Here is a tiny trained network, its code and every weight. The questions are about switching its units off for an input and a target symbol, where a switched-off unit gives its printed mean instead of its output.

import numpy as np


def w(rows, s, z=0):
    codes = np.array(rows[::2]) - 128.0
    scale = np.full(codes.shape[1], s)
    scale[-1] = z or s
    return codes * scale


def norm(h):
    return h / np.sqrt((h * h).mean(-1, keepdims=True) + 1e-5)


def softmax(a):
    e = np.exp(a - a.max(-1, keepdims=True))
    return e / e.sum(-1, keepdims=True)


def log_softmax(a):
    a = a - a.max(-1, keepdims=True)
    return a - np.log(np.exp(a).sum(-1, keepdims=True))


def net(x, mask):
    ids = ['αγδεζηθλμξπστφψ'.index(c) for c in x.split()]
    T = len(ids)
    res = E[ids] + P[:T]
    u = 0
    for l in range(3):
        r = norm(res)
        for j in range(2):
            rows = slice(2 * j, 2 * j + 2)
            q, k, v = (r @ M[l][rows].T for M in (Q, K, V))
            z = softmax(np.where(np.tri(T) > 0, q @ k.T / 2**0.5, -1e9)) @ v
            o = O[l][rows]
            res = res + np.where(mask[u + j], z, o[:, -1]) @ o[:, :-1]
        u += 2
    return log_softmax(norm(res)[-1] @ U[:, :-1].T + U[:, -1])


Q, K, V, O = {}, {}, {}, {}
E = w([
[58,130,154],'α',
[85,125,142],'γ',
[86,128,130],'δ',
[52,79,138],'ε',
[154,249,148],'ζ',
[97,93,120],'η',
[82,171,206],'θ',
[92,141,173],'λ',
[89,117,134],'μ',
[103,125,141],'ξ',
[86,146,165],'π',
[66,123,141],'σ',
[64,124,138],'τ',
[68,115,154],'φ',
[244,5,217],'ψ',
],0.017)
P = w([
[39,47,88],'0',
[82,110,162],'1',
[101,111,180],'2',
[110,124,194],'3',
[111,126,199],'4',
[116,130,207],'5',
[121,129,213],'6',
[125,131,218],'7',
[124,137,225],'8',
[125,140,232],'9',
[125,130,248],'10',
],0.013)
Q[0] = w([
[71,247,187],'0.h1',
[156,254,187],'0.h1',
[167,162,163],'0.h2',
[91,63,182],'0.h2',
],0.01)
K[0] = w([
[254,188,190],'0.h1',
[225,191,65],'0.h1',
[103,194,134],'0.h2',
[134,57,230],'0.h2',
],0.0074)
V[0] = w([
[88,147,61],'0.h1',
[175,2,147],'0.h1',
[233,203,153],'0.h2',
[108,130,120],'0.h2',
],0.011)
O[0] = w([
[150,164,111,97],'0.h1',
[198,180,178,2],'0.h1',
[204,220,255,78],'0.h2',
[121,74,82,139],'0.h2',
],0.0077,0.0093)
Q[1] = w([
[96,174,9],'1.h1',
[137,188,65],'1.h1',
[85,183,144],'1.h2',
[170,25,149],'1.h2',
],0.015)
K[1] = w([
[51,143,53],'1.h1',
[4,132,74],'1.h1',
[75,149,178],'1.h2',
[115,46,129],'1.h2',
],0.017)
V[1] = w([
[214,8,153],'1.h1',
[204,71,161],'1.h1',
[14,170,104],'1.h2',
[137,254,79],'1.h2',
],0.0083)
O[1] = w([
[190,1,243,67],'1.h1',
[59,59,55,76],'1.h1',
[125,98,162,253],'1.h2',
[173,55,38,114],'1.h2',
],0.0092,0.008)
Q[2] = w([
[17,136,177],'2.h1',
[123,239,62],'2.h1',
[61,2,110],'2.h2',
[100,102,109],'2.h2',
],0.014)
K[2] = w([
[24,169,223],'2.h1',
[91,149,77],'2.h1',
[49,9,103],'2.h2',
[143,95,129],'2.h2',
],0.013)
V[2] = w([
[124,165,28],'2.h1',
[131,22,2],'2.h1',
[39,235,69],'2.h2',
[203,210,152],'2.h2',
],0.0061)
O[2] = w([
[145,48,240,108],'2.h1',
[192,246,224,68],'2.h1',
[172,26,98,255],'2.h2',
[86,29,254,80],'2.h2',
],0.0054,0.0061)
U = w([
[13,115,24,180],'α',
[72,245,198,252],'γ',
[134,152,105,51],'δ',
[133,159,105,38],'ε',
[111,173,112,2],'ζ',
[132,153,100,40],'η',
[117,152,134,30],'θ',
[116,142,136,27],'λ',
[126,147,110,34],'μ',
[124,142,129,42],'ξ',
[119,145,139,44],'π',
[128,147,113,49],'σ',
[134,151,113,55],'τ',
[136,142,124,74],'φ',
[162,70,174,170],'ψ',
],0.012,0.0056)

Each question gives the input, a string of symbols that net reads in full, and the target symbol t.
The units are the heads (2 rows each of Q, K, V and O). Each row of codes is followed by its name. A weight is (code - 128) times the scale printed after its matrix; where a second scale follows, it is the last column's (O and U).
mask holds one flag per head, layer by layer. A switched-off head (its flag False) gives its mean, the last column of its rows in O, instead of its output. The means were averaged over made-up inputs and are rounded, as every weight is.
A unit's drop is (log p(t) with every unit on - log p(t) with that unit switched off) / (log p(t) with every unit on - log p(t) with every unit switched off).
The circuit of an input: a set's keep is (log p(t) with only the set's units on - log p(t) with every unit switched off) / (log p(t) with every unit on - log p(t) with every unit switched off). Starting from all 6 units, units are removed one at a time, each time the one whose removal leaves the highest keep (on an exact tie, the one counted first), for as long as the keep stays at least 0.8.
units of the circuit, in order: the units of the circuit, biggest drop first
heads that matter: for each layer, one digit per head in row order, 1 if its drop is at least 0.15 and else 0, layers parted by /
drop of u: that unit's drop, to one decimal
input θ θ ψ ζ, target ψ: units of the circuit, in order -> (0.h2; 2.h2; 1.h2; 1.h1)
input λ λ ζ γ ψ μ, target ψ: heads that matter -> 10 / 10 / 00
input φ ζ η θ ξ ψ τ, target ψ: heads that matter -> 10 / 10 / 00
input α ζ φ ψ ξ η, target ψ: heads that matter -> 10 / 10 / 00
input σ δ θ λ π γ γ γ δ, target γ: units of the circuit, in order -> (1.h2)
input ξ τ π θ θ ζ ψ θ, target ψ: heads that matter -> 00 / 10 / 00
input θ ζ θ α ζ ψ ζ ζ, target ψ: units of the circuit, in order -> (0.h2; 1.h1; 1.h2; 0.h1)
input λ ζ θ γ ψ σ, target ψ: heads that matter -> 10 / 10 / 00
input ζ ζ ζ π α ζ ζ ψ ξ, target ψ: heads that matter -> 00 / 10 / 00
input ζ μ α θ ψ ζ γ η ψ γ, target ψ: heads that matter -> 00 / 10 / 00
input θ φ π θ γ ψ α, target ψ: heads that matter -> 10 / 10 / 00
input ζ ξ λ γ α ζ π ψ τ, target ψ: drop of 2.h1 -> 0.0
input ζ π ψ ξ, target ψ: drop of 1.h2 -> -0.1
input π π θ ζ, target α: units of the circuit, in order -> (1.h2)
input θ θ δ λ μ θ λ ε μ ψ η, target ψ: drop of 1.h1 -> 1.7
input ζ ζ λ θ π ψ θ λ, target ψ: drop of 1.h1 -> 1.3
